Below is a small trained network, with its code and all its weights. Each question gives an input and a class and asks what happens when units are switched off, that is, made to give their printed mean instead of their output.

import numpy as np


def w(rows, s, z=0):
    codes = np.array(rows[::2]) - 128.0
    scale = np.full(codes.shape[1], s)
    scale[-1] = z or s
    return codes * scale


def f(y):
    return y / 2 * (1 + np.tanh(0.7978845608 * (y + 0.044715 * y**3)))


def log_softmax(a):
    a = a - a.max(-1, keepdims=True)
    return a - np.log(np.exp(a).sum(-1, keepdims=True))


def net(x, mask):
    res = np.array(x, float).reshape(1, 6) / 4 @ E
    y = f(res @ A[0][:, :-1].T + A[0][:, -1])
    res = res + np.where(mask, y, B[0][:, -1]) @ B[0][:, :-1]
    return log_softmax(res[-1] @ U[:, :-1].T + U[:, -1])


A, B = {}, {}
E = w([
[115,91,1],'x0',
[129,124,127],'x1',
[126,127,128],'x2',
[61,5,164],'x3',
[47,199,121],'x4',
[129,125,128],'x5',
],0.008)
A[0] = w([
[131,128,135,255],'n0',
[20,185,123,114],'n1',
[121,121,82,81],'n2',
[147,142,197,115],'n3',
[159,142,195,127],'n4',
[135,101,40,79],'n5',
[10,195,116,68],'n6',
[119,111,49,103],'n7',
[178,197,85,98],'n8',
[82,88,114,210],'n9',
[171,207,110,74],'n10',
[111,159,214,90],'n11',
[148,231,52,132],'n12',
[38,81,134,93],'n13',
[166,75,132,177],'n14',
],0.012,0.0077)
B[0] = w([
[141,235,68,249],'n0',
[215,149,81,196],'n1',
[88,56,96,137],'n2',
[88,57,38,174],'n3',
[33,105,55,181],'n4',
[63,113,92,193],'n5',
[202,82,62,186],'n6',
[26,114,93,190],'n7',
[148,68,212,200],'n8',
[129,186,171,229],'n9',
[101,45,228,185],'n10',
[70,92,68,184],'n11',
[119,134,171,255],'n12',
[170,75,254,185],'n13',
[199,184,123,208],'n14',
],0.0095,0.0067)
U = w([
[35,81,52,75],'0',
[161,65,230,1],'1',
[150,182,111,244],'2',
[148,171,111,235],'3',
[247,107,56,71],'4',
],0.012,0.0056)

Each question gives the input, the list of numbers given to net, and the class t.
The units are the neurons (one row each of A and B). Each row of codes is followed by its name. A weight is (code - 128) times the scale printed after its matrix; where a second scale follows, it is the last column's (A, B and U).
mask holds one flag per neuron, in row order. A switched-off neuron (its flag False) gives its mean, the last column of its row in B, instead of its output. The means were averaged over made-up inputs and are rounded, as every weight is.
A unit's drop is (log p(t) with every unit on - log p(t) with that unit switched off) / (log p(t) with every unit on - log p(t) with every unit switched off).
The circuit of an input: a set's keep is (log p(t) with only the set's units on - log p(t) with every unit switched off) / (log p(t) with every unit on - log p(t) with every unit switched off). Starting from the 12 units with the biggest drops (on a tie, the unit counted first), units are removed one at a time, each time the one whose removal leaves the highest keep (on an exact tie, the one counted first), for as long as the keep stays at least 0.8.
circuit, biggest first: the units of the circuit, biggest drop first
top k neurons: the k neurons with the biggest drops, biggest first
drop of u: that unit's drop, to one decimal
input [-8,7,4,6,3,-1], class 0: circuit, biggest first -> (n11)
input [1,4,4,-3,5,-1], class 4: circuit, biggest first -> (n6 n1)
input [-5,3,4,-5,-4,-4], class 0: circuit, biggest first -> (n4 n3)
input [7,2,-3,-4,4,1], class 0: top 3 neurons -> (n7 n5 n14)
input [5,5,-2,-2,6,-4], class 4: top 3 neurons -> (n6 n1 n4)
input [-4,-8,-4,5,-7,-5], class 4: circuit, biggest first -> (n14 n10)
input [-8,2,-2,-6,8,4], class 0: circuit, biggest first -> (n11 n4)
input [0,7,-3,4,6,3], class 4: circuit, biggest first -> (n6 n1)
input [5,4,-8,4,3,4], class 3: circuit, biggest first -> (n9 n4)
input [-5,-2,3,2,-2,-1], class 0: circuit, biggest first -> (n4 n3)
input [-4,-8,2,3,-8,-6], class 4: circuit, biggest first -> (n14 n10)
input [5,-8,7,6,-1,6], class 3: circuit, biggest first -> (n9 n14)
input [8,-3,-4,-6,3,5], class 0: top 2 neurons -> (n7 n5)
input [4,3,-8,7,-5,-2], class 3: circuit, biggest first -> (n14 n9)
input [7,-7,6,-6,5,-1], class 0: circuit, biggest first -> (n7)
input [-7,-4,1,3,-4,-5], class 0: circuit, biggest first -> (n4 n3)
input [2,-2,-1,-6,-1,6], class 1: top 2 neurons -> (n8 n10)
input [-7,-7,3,0,-6,2], class 0: top 2 neurons -> (n4 n3)
input [1,-7,3,-7,5,-2], class 1: top 3 neurons -> (n10 n8 n12)
input [1,-6,0,-5,1,1], class 1: drop of n1 -> 0.0
input [-2,6,6,-4,7,5], class 4: drop of n9 -> 0.1
input [5,1,2,6,3,7], class 2: drop of n8 -> 0.3
